What each symbol does to the objects:
q933 tu q717
q933 ke q89
q933 pu q109
q933 sa q560
q640 tu q147
q640 ke q23
q640 pu q182
q640 sa q692
q204 tu q23
q204 ke q83
q204 pu q720
q204 sa q147
q832 tu q404
q832 ke q504
q832 pu q308
q832 sa q959
q468 tu q720
q468 ke q706
q468 pu q404
q468 sa q182
q16 tu q504
q16 ke q366
q16 pu q243
q16 sa q404
q243 tu q596
q243 ke q285
q243 pu q276
q243 sa q156
q560 tu q964
q560 ke q17
q560 pu q161
q560 sa q913
q623 tu q161
q623 ke q906
q623 pu q28
q623 sa q238
q858 tu q366
q858 ke q807
q858 pu q18
q858 sa q504
q995 tu q177
q995 ke q266
q995 pu q147
q995 sa q973
q717 tu q17
q717 ke q933
q717 pu q906
q717 sa q964
q658 tu q913
q658 ke q964
q658 pu q238
q658 sa q955
q504 tu q832
q504 ke q16
q504 pu q596
q504 sa q27
q572 tu q109
q572 ke q348
q572 pu q581
q572 sa q623
q581 tu q668
q581 ke q920
q581 pu q101
q581 sa q28
q266 tu q995
q266 ke q101
q266 pu q640
q266 sa q669
q906 tu q623
q906 ke q109
q906 pu q864
q906 sa q342
q596 tu q308
q596 ke q243
q596 pu q37
q596 sa q807
q27 tu q959
q27 ke q404
q27 pu q807
q27 sa q540
q973 tu q920
q973 ke q669
q973 pu q154
q973 sa q668
q955 tu q835
q955 ke q171
q955 pu q717
q955 sa q14
q109 tu q906
q109 ke q572
q109 pu q668
q109 sa q161
q37 tu q252
q37 ke q276
q37 pu q955
q37 sa q393
q393 tu q18
q393 ke q634
q393 pu q14
q393 sa q243
q342 tu q238
q342 ke q161
q342 pu q43
q342 sa q933
q668 tu q864
q668 ke q581
q668 pu q266
q668 sa q469
q634 tu q393
q634 ke q252
q634 pu q845
q634 sa q285
q794 tu q182
q794 ke q720
q794 pu q959
q794 sa q432
q803 tu q276
q803 ke q997
q803 pu q913
q803 sa q252
q182 tu q751
q182 ke q794
q182 pu q502
q182 sa q723
q308 tu q156
q308 ke q596
q308 pu q252
q308 sa q858
q276 tu q37
q276 ke q803
q276 pu q171
q276 sa q634
q252 tu q634
q252 ke q37
q252 pu q835
q252 sa q18
q864 tu q28
q864 ke q668
q864 pu q995
q864 sa q43
q17 tu q560
q17 ke q717
q17 pu q623
q17 sa q658
q89 tu q933
q89 ke q238
q89 pu q572
q89 sa q17
q161 tu q342
q161 ke q623
q161 pu q469
q161 sa q89
q43 tu q348
q43 ke q469
q43 pu q973
q43 sa q109
q366 tu q16
q366 ke q858
q366 pu q285
q366 sa q832
q469 tu q43
q469 ke q28
q469 pu q669
q469 sa q572
q720 tu q794
q720 ke q468
q720 pu q27
q720 sa q751
q177 tu q669
q177 ke q995
q177 pu q879
q177 sa q920
q101 tu q266
q101 ke q22
q101 pu q23
q101 sa q177
q502 tu q540
q502 ke q959
q502 pu q366
q502 sa q706
q348 tu q572
q348 ke q43
q348 pu q920
q348 sa q906
q23 tu q640
q23 ke q204
q23 pu q794
q23 sa q879
q22 tu q101
q22 ke q154
q22 pu q204
q22 sa q995
q807 tu q858
q807 ke q156
q807 pu q393
q807 sa q16
q959 tu q502
q959 ke q27
q959 pu q858
q959 sa q867
q751 tu q432
q751 ke q182
q751 pu q540
q751 sa q83
q285 tu q243
q285 ke q18
q285 pu q803
q285 sa q308
q913 tu q171
q913 ke q658
q913 pu q89
q913 sa q835
q879 tu q692
q879 ke q147
q879 pu q432
q879 sa q22
q238 tu q89
q238 ke q342
q238 pu q348
q238 sa q717
q28 tu q469
q28 ke q864
q28 pu q177
q28 sa q348
q835 tu q845
q835 ke q955
q835 pu q17
q835 sa q997
q18 tu q285
q18 ke q393
q18 pu q997
q18 sa q596
q156 tu q807
q156 ke q308
q156 pu q634
q156 sa q366
q154 tu q22
q154 ke q692
q154 pu q83
q154 sa q266
q706 tu q468
q706 ke q867
q706 pu q832
q706 sa q794
q83 tu q204
q83 ke q723
q83 pu q468
q83 sa q640
q540 tu q867
q540 ke q502
q540 pu q16
q540 sa q468
q432 tu q723
q432 ke q751
q432 pu q867
q432 sa q204
q171 tu q955
q171 ke q913
q171 pu q933
q171 sa q845
q14 tu q997
q14 ke q845
q14 pu q964
q14 sa q276
q997 tu q803
q997 ke q14
q997 pu q658
q997 sa q37
q964 tu q658
q964 ke q560
q964 pu q342
q964 sa q171
q920 tu q581
q920 ke q973
q920 pu q22
q920 sa q864
q147 tu q879
q147 ke q640
q147 pu q751
q147 sa q154
q669 tu q973
q669 ke q177
q669 pu q692
q669 sa q581
q404 tu q27
q404 ke q832
q404 pu q156
q404 sa q502
q845 tu q14
q845 ke q835
q845 pu q560
q845 sa q803
q867 tu q706
q867 ke q540
q867 pu q504
q867 sa q720
q692 tu q154
q692 ke q879
q692 pu q723
q692 sa q101
q723 tu q83
q723 ke q432
q723 pu q706
q723 sa q23

The rows follow the links: the fewer symbols apart two objects are, the more alike their rows tend to be.

Each row is also shifted at random along 5 hidden directions that mean nothing.

Row, then object:
30 5 -10 -9 -2 14 15 -14 -10 33 10 12 -12 6 -6 3 -6 -2 -3 -24 3 29 -7 9 6 -8
object: q16
-5 6 1 2 -1 1 22 -8 0 18 13 11 -22 9 -18 -8 -6 -9 17 4 -5 5 -7 -4 4 -10
object: q803
13 -11 -37 -10 -11 8 3 4 -26 7 11 -9 3 25 10 20 -29 -2 -18 -11 4 9 2 -9 15 5
object: q83
-42 8 -6 1 0 5 -36 -1 -11 -4 17 1 26 31 6 0 -1 -7 4 -11 -9 -18 -25 15 -8 0
object: q171
22 -15 6 9 0 -3 3 -17 9 -18 -7 -22 -6 7 -2 32 -14 4 0 25 -3 1 15 -9 -6 6
object: q266
13 -9 2 -5 4 -10 -6 13 17 -8 -16 -6 -8 -19 7 -8 -1 3 -2 9 5 -10 0 2 3 9
object: q669
7 -18 9 -11 -3 1 18 -5 9 2 -7 -3 -17 -24 2 13 11 -2 -25 12 11 16 12 6 7 20
object: q432
-7 4 -3 7 2 -6 17 16 -16 -7 -10 3 -5 -10 10 -4 2 17 -4 1 7 1 29 -30 12 3
object: q867
-2 2 -18 -3 3 2 -3 -1 2 6 15 20 5 -4 -4 1 -3 -14 -2 10 -7 -10 -8 6 4 -4
object: q658
10 9 -8 2 13 5 14 -11 -5 14 9 29 -8 -20 1 6 -3 5 -1 2 1 6 12 -5 10 2
object: q243
30 -1 -9 -10 -13 -1 13 28 -5 2 -14 -6 9 -18 -2 -21 16 -3 -14 -13 11 14 13 -7 8 -12
object: q640
24 29 -17 13 22 6 -8 9 -20 6 2 31 26 -20 10 -7 -2 16 11 -20 1 -5 17 -18 3 -19
object: q18
7 -1 11 7 -5 -5 1 -1 13 -16 -3 -13 10 6 -16 1 9 -11 8 17 -6 -4 1 1 -11 -12
object: q906
-22 -17 21 -3 -13 -10 13 -3 22 -18 -1 -19 -3 0 -17 1 21 -21 -8 34 -5 -2 -1 9 -9 6
object: q348
12 9 3 3 -3 8 21 1 -16 0 3 7 16 -16 -7 -1 26 2 -13 -9 7 24 26 -8 1 -15
object: q504
-43 6 8 -6 -11 -9 6 26 -13 11 -9 -4 -20 11 10 -37 7 9 7 -25 8 2 -5 -11 12 4
object: q27
-5 -3 -18 -3 5 3 -9 -10 6 11 17 18 -3 9 -2 8 -20 -10 4 9 -9 -14 -17 10 0 2
object: q964
20 -10 -4 -8 -6 5 -26 -13 17 1 3 -14 9 14 -4 7 -8 -12 -1 -10 -4 0 -27 31 -9 1
object: q28
22 6 -10 7 7 -7 6 6 10 -3 0 12 0 -11 -11 -8 -9 -5 15 16 -6 -12 5 -11 -1 -16
object: q238
-27 -3 -4 -9 -6 0 13 -4 7 15 17 14 -16 6 -14 -8 1 -21 0 12 -7 -2 -18 13 3 2
object: q955
7 -5 9 10 -1 -2 -20 -2 1 -22 -13 -29 11 16 10 10 -8 12 6 -3 -1 -6 4 -7 -12 4
object: q101
13 11 -4 16 3 0 -21 -5 1 -15 1 -13 23 20 -6 9 -11 0 19 0 -11 -14 -2 -5 -15 -17
object: q161

Complete each set of four: the symbols that take the first to the second take the third to the fourth, perhaps in another order.
Answers are names.
-29 6 -11 16 -3 -2 4 1 -33 -17 2 -15 7 30 17 21 -18 18 -2 5 0 -4 27 -38 6 8
to -13 -9 9 -7 -4 0 -9 9 -1 -11 -11 -8 7 -14 15 0 16 9 -21 -7 9 5 4 8 3 18
as -6 -13 -6 -13 -6 -4 -16 14 13 0 -3 -8 1 1 0 -10 -1 -11 -10 0 1 -12 -22 19 -1 6
to q623

6 3 -4 -4 -5 10 15 -13 -13 17 11 8 -5 7 -3 10 1 -2 -7 -14 2 21 3 4 3 -1
to -20 13 6 9 15 2 -12 -4 -9 3 6 17 5 -5 11 2 1 14 6 -5 -1 -8 3 -5 -2 6
as 38 -7 -18 -5 3 -8 9 15 9 -1 -14 2 -7 -22 3 -6 -14 2 0 10 3 -5 10 -13 9 -2
to q147

25 9 -10 4 4 -3 24 13 -15 9 -10 11 -8 -16 6 -13 -1 17 3 -13 9 11 24 -27 13 -9
to -50 1 3 1 -8 3 2 1 -24 -7 11 -6 7 23 8 6 9 4 -11 -5 2 4 4 -6 2 10
as -14 7 -3 -3 4 8 -1 -5 -15 9 11 14 6 0 7 6 6 3 -9 -14 1 9 0 5 4 5
to q393

-5 -13 -1 2 -6 -8 -1 4 3 -11 -9 -25 -15 19 4 6 -21 5 4 10 0 -6 0 -14 2 10
to -5 -5 16 2 -10 -8 -8 12 3 -18 -20 -28 3 5 4 -10 7 8 3 -6 4 0 2 -4 -6 1
as -30 13 11 -1 12 4 -28 3 -5 6 1 15 8 -8 18 -14 8 16 3 -27 3 -6 -13 12 -2 8
to q285

-12 -12 24 -4 -10 -5 -6 -3 21 -16 -6 -21 9 3 -14 -3 22 -16 -1 16 -3 -2 -10 20 -13 2
to 7 -13 16 4 -6 -7 13 -1 12 -16 -13 -25 -16 -1 -2 7 3 3 0 17 3 5 10 -8 -3 7
as 29 6 -24 3 -10 2 -3 21 -24 -10 -7 -20 28 16 5 -3 -7 7 -4 -17 4 5 15 -22 2 -17
to q867

-19 0 7 4 8 -3 -22 -11 16 -5 3 3 -1 4 0 5 -10 -2 13 12 -10 -18 -17 12 -10 7
to 0 -17 6 -4 0 -4 -22 -6 20 -9 -8 -13 -3 -1 6 10 -6 -2 -5 9 0 -10 -15 18 -5 17
as 30 -4 16 4 6 -2 -17 -2 18 -11 -21 -16 3 -14 4 1 1 9 6 -5 5 -2 0 8 -9 1
to q720

-11 6 -12 2 1 7 -13 -6 -6 1 20 10 20 14 -4 5 -4 -12 0 0 -8 -7 -13 9 -4 -6
to -9 21 9 6 6 -4 7 9 -3 7 -1 15 2 -9 -7 -26 15 2 19 -10 0 -2 1 -6 -1 -19
as 3 5 -8 2 12 0 -16 0 10 -2 4 17 9 -11 -1 -3 -4 -3 9 8 -6 -18 -9 7 -3 -2
to q835

-4 17 3 6 15 8 -23 -7 -7 11 2 20 12 -10 13 -1 2 15 7 -26 1 -5 -6 8 -3 0
to 23 10 9 5 12 3 17 -21 11 26 4 23 -28 -14 -10 -3 -10 4 20 -4 -2 10 -5 3 -1 -10
as 8 -3 -4 1 0 -14 23 8 18 3 -3 8 -24 -12 -17 -15 -6 -11 14 28 -7 -9 1 -11 5 -7
to q109

-6 14 10 -14 -3 1 3 23 -3 21 -8 16 -1 -24 2 -45 31 5 -3 -38 13 13 -7 12 8 -10
to -12 8 -34 -10 6 -2 20 18 -18 27 11 37 -22 -10 9 -18 -17 2 -4 -5 1 -5 1 -15 25 3
as 10 11 6 11 13 -2 -21 -2 15 -10 -3 3 15 -6 -2 -3 0 2 16 6 -6 -16 -6 4 -11 -10
to q109

14 -15 -6 5 2 -6 1 -5 6 -20 -7 -11 -2 -1 4 23 -15 2 -5 28 -3 -7 16 -15 -1 10
to -27 6 8 8 -5 7 7 -3 -21 -10 7 -6 16 11 4 10 17 4 -11 -5 2 12 16 -8 1 -1
as 8 1 -1 -1 11 1 -15 -12 15 7 7 16 0 -13 -4 3 -5 -7 7 6 -7 -9 -14 17 -6 -1
to q692

12 -12 12 -4 0 5 6 -12 5 -8 -5 -4 0 -22 7 22 12 8 -24 7 8 13 17 6 2 14
to -17 -1 26 6 6 -3 -7 3 2 -18 -18 -8 2 -23 17 0 18 21 -8 -2 8 0 18 -6 -3 14
as -1 -6 -22 -5 -14 -7 3 23 -15 1 -6 -21 -6 31 4 -12 -24 4 3 -12 1 -1 -5 -17 9 -2
to q23

-8 -7 -13 5 -12 -8 6 16 -14 -15 -7 -28 1 28 5 3 -17 4 -1 9 1 -7 9 -26 5 3
to 31 -7 10 1 4 -3 -13 -6 19 -9 -16 -12 1 -14 5 8 -3 7 2 5 2 -4 0 9 -8 5
as -5 1 -3 -8 4 9 0 -14 -6 23 14 18 -11 1 5 2 -4 2 -6 -15 2 10 -11 14 5 8
to q504

-21 -5 -20 -8 -13 -12 -1 42 -5 -18 -3 -5 24 -5 -1 -25 17 -14 -15 13 1 -18 3 -9 9 -3
to 26 -5 -5 -10 -9 3 -9 -4 13 6 1 -10 6 4 -14 -4 1 -18 0 -4 -3 2 -19 23 -8 -10
as 4 7 -2 -7 11 6 3 -1 -2 22 4 29 -8 -23 5 -10 6 5 -4 -17 4 7 -5 9 7 3
to q156

-7 11 -2 14 6 3 7 -20 -11 4 15 6 -5 22 -7 15 -16 3 17 5 -8 0 5 -13 -3 -8
to -2 0 -1 -7 -12 -5 -13 17 9 -4 -6 -12 11 6 -7 -23 11 -13 4 -6 0 -6 -21 15 -6 -10
as 9 5 2 11 -3 13 14 -22 -22 -3 7 -9 10 19 -3 30 -1 6 -3 -5 1 22 23 -14 -5 -7
to q171

25 4 -11 4 10 -4 3 -2 14 9 2 17 -9 -13 -8 -2 -16 -5 14 14 -6 -12 -4 -1 1 -7
to 11 12 17 14 15 1 -27 -13 19 -14 -6 0 20 -7 -3 5 5 5 18 3 -8 -14 -6 11 -18 -9
as 3 -1 -18 -3 -4 5 27 -12 -3 18 25 17 -14 12 -19 9 -10 -23 1 17 -9 6 -5 1 5 -10
to q955

